Below are the code and all the weights of a small trained network. Each question names an input and a target symbol and asks about switching units off, where a switched-off unit gives its printed mean instead of its output.

import numpy as np


def w(rows, s, z=0):
    codes = np.array(rows[::2]) - 128.0
    scale = np.full(codes.shape[1], s)
    scale[-1] = z or s
    return codes * scale


def norm(h):
    return h / np.sqrt((h * h).mean(-1, keepdims=True) + 1e-5)


def f(y):
    return y / 2 * (1 + np.tanh(0.7978845608 * (y + 0.044715 * y**3)))


def softmax(a):
    e = np.exp(a - a.max(-1, keepdims=True))
    return e / e.sum(-1, keepdims=True)


def log_softmax(a):
    a = a - a.max(-1, keepdims=True)
    return a - np.log(np.exp(a).sum(-1, keepdims=True))


def net(x, mask):
    ids = ['αβδηλμπστψω'.index(c) for c in x.split()]
    T = len(ids)
    res = E[ids] + P[:T]
    r = norm(res)
    for j in range(2):
        rows = slice(2 * j, 2 * j + 2)
        q, k, v = (r @ M[0][rows].T for M in (Q, K, V))
        z = softmax(np.where(np.tri(T) > 0, q @ k.T / 2**0.5, -1e9)) @ v
        o = O[0][rows]
        res = res + np.where(mask[j], z, o[:, -1]) @ o[:, :-1]
    y = f(norm(res) @ A[0][:, :-1].T + A[0][:, -1])
    res = res + np.where(mask[2:10], y, B[0][:, -1]) @ B[0][:, :-1]
    return log_softmax(norm(res)[-1] @ U[:, :-1].T + U[:, -1])


Q, K, V, O, A, B = {}, {}, {}, {}, {}, {}
E = w([
[93,70,152,183,188,196],'α',
[100,125,147,133,141,73],'β',
[103,116,127,82,102,104],'δ',
[178,98,137,107,106,73],'η',
[168,126,70,143,163,90],'λ',
[123,151,123,98,141,168],'μ',
[83,89,109,92,166,75],'π',
[85,112,64,150,2,116],'σ',
[152,144,77,184,75,200],'τ',
[171,96,123,177,123,176],'ψ',
[137,191,126,55,186,151],'ω',
],0.025)
P = w([
[121,136,185,214,57,172],'0',
[103,49,173,201,120,121],'1',
[96,34,167,170,113,130],'2',
[106,27,183,126,113,166],'3',
[118,2,196,72,121,176],'4',
[125,25,208,72,145,189],'5',
[112,38,220,77,155,165],'6',
],0.0068)
Q[0] = w([
[197,108,75,143,115,64],'h1',
[196,247,47,216,91,201],'h1',
[121,48,115,107,86,109],'h2',
[96,114,101,170,110,115],'h2',
],0.011)
K[0] = w([
[254,156,47,151,124,22],'h1',
[138,175,116,253,58,127],'h1',
[202,36,47,108,99,204],'h2',
[106,93,109,235,193,192],'h2',
],0.009)
V[0] = w([
[63,85,151,188,97,118],'h1',
[130,184,141,95,2,179],'h1',
[71,79,139,201,15,135],'h2',
[28,215,214,151,188,46],'h2',
],0.0074)
O[0] = w([
[204,131,163,79,198,161,170],'h1',
[138,150,216,179,134,103,152],'h1',
[65,192,141,127,143,156,254],'h2',
[114,79,164,59,21,254,53],'h2',
],0.0092,0.0063)
A[0] = w([
[93,195,139,170,43,101,4],'n1',
[86,97,183,91,139,91,49],'n2',
[171,133,156,167,165,108,63],'n3',
[216,43,72,119,163,105,106],'n4',
[92,92,219,130,108,221,174],'n5',
[164,66,139,168,168,46,146],'n6',
[91,153,77,71,150,132,98],'n7',
[143,2,125,117,78,90,139],'n8',
],0.0098,0.0034)
B[0] = w([
[98,8,78,96,88,81,157],'n1',
[214,68,139,215,124,200,206],'n2',
[180,53,126,2,148,195,145],'n3',
[181,87,160,47,116,159,167],'n4',
[168,139,108,111,147,80,253],'n5',
[170,186,61,66,76,212,216],'n6',
[150,84,60,108,151,139,159],'n7',
[113,167,68,189,131,107,183],'n8',
],0.0082,0.006)
U = w([
[16,3,165,149,254,192,87],'α',
[54,94,170,76,81,250,134],'β',
[103,111,140,106,132,153,62],'δ',
[251,180,73,66,48,94,90],'η',
[101,176,104,83,214,99,142],'λ',
[168,43,251,116,134,49,175],'μ',
[137,90,142,131,162,151,105],'π',
[30,88,76,131,60,91,253],'σ',
[136,200,99,231,112,207,178],'τ',
[58,14,78,78,170,171,96],'ψ',
[125,156,104,101,190,74,83],'ω',
],0.0071,0.0046)

Each question gives the input, a string of symbols that net reads in full, and the target symbol t.
The units are the heads (2 rows each of Q, K, V and O) and the neurons (one row each of A and B). Each row of codes is followed by its name. A weight is (code - 128) times the scale printed after its matrix; where a second scale follows, it is the last column's (O, A, B and U).
mask holds one flag per unit, heads first, then neurons. A switched-off unit (its flag False) gives its mean, the last column of its rows in O or B, instead of its output. The means were averaged over made-up inputs and are rounded, as every weight is.
A unit's drop is (log p(t) with every unit on - log p(t) with that unit switched off) / (log p(t) with every unit on - log p(t) with every unit switched off).
The circuit of an input: a set's keep is (log p(t) with only the set's units on - log p(t) with every unit switched off) / (log p(t) with every unit on - log p(t) with every unit switched off). Starting from all 10 units, units are removed one at a time, each time the one whose removal leaves the highest keep (on an exact tie, the one counted first), for as long as the keep stays at least 0.8.
circuit, biggest first: the units of the circuit, biggest drop first
unit that matters most: the unit with the biggest drop
k most important neurons: the k neurons with the biggest drops, biggest first
heads that matter: for each layer, one digit per head in row order, 1 if its drop is at least 0.15 and else 0, layers parted by /
drop when u is switched off: that unit's drop, to one decimal
input π τ τ β β, target λ: circuit, biggest first => (h2; n6)
input β η λ β, target η: circuit, biggest first => (h2; n6)
input η π β β, target ψ: unit that matters most => h1
input α π σ σ δ, target α: 2 most important neurons => (n2; n6)
input μ τ ω, target μ: heads that matter => 11
input ω μ ω δ ω μ, target η: heads that matter => 11
input σ δ δ τ δ, target λ: heads that matter => 01
input η δ μ δ, target τ: heads that matter => 01
input σ σ σ δ, target α: circuit, biggest first => (h2; n2; n6)
input δ η λ δ, target η: 2 most important neurons => (n6; n8)
input π δ α δ, target μ: 3 most important neurons => (n6; n5; n2)
input ω μ μ β, target τ: 3 most important neurons => (n6; n8; n2)
input τ δ β μ δ, target τ: 2 most important neurons => (n2; n6)
input τ β δ δ δ δ, target μ: unit that matters most => h1
input μ μ π λ ω δ δ, target σ: 2 most important neurons => (n8; n5)
input σ δ ω β, target σ: drop when h1 is switched off => 1.5
input δ α ω μ β, target σ: drop when h1 is switched off => 1.2
input δ π ω ω σ δ η, target η: drop when n6 is switched off => 0.4
input β δ π ω, target β: drop when h2 is switched off => 1.2
input δ τ η β, target λ: circuit, biggest first => (n6)
